Here is a tiny trained network, its code and every weight. The questions are about switching its units off for an input and a class, where a switched-off unit gives its printed mean instead of its output.

import numpy as np


def w(rows, s, z=0):
    codes = np.array(rows[::2]) - 128.0
    scale = np.full(codes.shape[1], s)
    scale[-1] = z or s
    return codes * scale


def f(y):
    return np.maximum(y, 0)


def log_softmax(a):
    a = a - a.max(-1, keepdims=True)
    return a - np.log(np.exp(a).sum(-1, keepdims=True))


def net(x, mask):
    res = np.array(x, float).reshape(1, 5) / 4 @ E
    y = f(res @ A[0][:, :-1].T + A[0][:, -1])
    res = res + np.where(mask, y, B[0][:, -1]) @ B[0][:, :-1]
    return log_softmax(res[-1] @ U[:, :-1].T + U[:, -1])


A, B = {}, {}
E = w([
[129,126,129],'x0',
[212,246,134],'x1',
[27,191,231],'x2',
[128,129,128],'x3',
[193,71,255],'x4',
],0.0088)
A[0] = w([
[115,202,6,74],'N0',
[235,129,143,122],'N1',
[84,214,229,32],'N2',
[153,255,127,169],'N3',
[69,114,134,128],'N4',
[197,147,139,152],'N5',
[133,69,44,2],'N6',
[103,19,133,175],'N7',
[129,192,32,240],'N8',
[156,93,44,156],'N9',
[122,88,204,218],'N10',
[33,141,104,134],'N11',
[6,143,123,169],'N12',
[168,114,156,159],'N13',
[28,131,134,144],'N14',
[224,128,145,126],'N15',
[204,121,128,132],'N16',
],0.0096,0.007)
B[0] = w([
[80,9,130,209],'N0',
[117,156,69,194],'N1',
[83,5,150,190],'N2',
[93,10,134,224],'N3',
[194,194,116,168],'N4',
[124,156,71,184],'N5',
[221,162,254,166],'N6',
[138,68,196,218],'N7',
[202,114,219,254],'N8',
[98,56,146,211],'N9',
[83,103,85,222],'N10',
[211,209,122,191],'N11',
[179,207,137,218],'N12',
[112,140,63,172],'N13',
[193,200,125,196],'N14',
[134,158,72,189],'N15',
[109,179,44,177],'N16',
],0.0085,0.0099)
U = w([
[154,120,214,220],'0',
[106,65,96,158],'1',
[157,248,81,1],'2',
],0.014,0.00058)

Each question gives the input, the list of numbers given to net, and the class t.
The units are the neurons (one row each of A and B). Each row of codes is followed by its name. A weight is (code - 128) times the scale printed after its matrix; where a second scale follows, it is the last column's (A, B and U).
mask holds one flag per neuron, in row order. A switched-off neuron (its flag False) gives its mean, the last column of its row in B, instead of its output. The means were averaged over made-up inputs and are rounded, as every weight is.
A unit's drop is (log p(t) with every unit on - log p(t) with that unit switched off) / (log p(t) with every unit on - log p(t) with every unit switched off).
The circuit of an input: a set's keep is (log p(t) with only the set's units on - log p(t) with every unit switched off) / (log p(t) with every unit on - log p(t) with every unit switched off). Starting from the 12 units with the biggest drops (on a tie, the unit counted first), units are removed one at a time, each time the one whose removal leaves the highest keep (on an exact tie, the one counted first), for as long as the keep stays at least 0.8.
units of the circuit, in order: the units of the circuit, biggest drop first
top k neurons: the k neurons with the biggest drops, biggest first
drop of u: that unit's drop, to one decimal
input [-1,0,-6,-8,-8], class 0: units of the circuit, in order => N8
input [-6,-8,-4,2,0], class 0: units of the circuit, in order => N6, N7
input [-5,5,-5,6,0], class 1: units of the circuit, in order => N12, N3
input [-3,3,7,2,-7], class 0: top 2 neurons => N3, N2
input [-5,2,-7,1,1], class 2: top 2 neurons => N3, N2
input [-2,8,1,7,7], class 1: top 2 neurons => N3, N2
input [-4,8,-3,2,-1], class 1: top 2 neurons => N3, N0
input [3,5,-1,1,1], class 2: top 2 neurons => N0, N2
input [5,8,3,-3,4], class 1: top 2 neurons => N3, N2
input [-1,8,8,-6,1], class 1: drop of N2 => 0.3
input [7,-3,2,-8,0], class 2: drop of N3 => 0.2
input [-1,-7,-4,2,-2], class 0: drop of N6 => 0.1
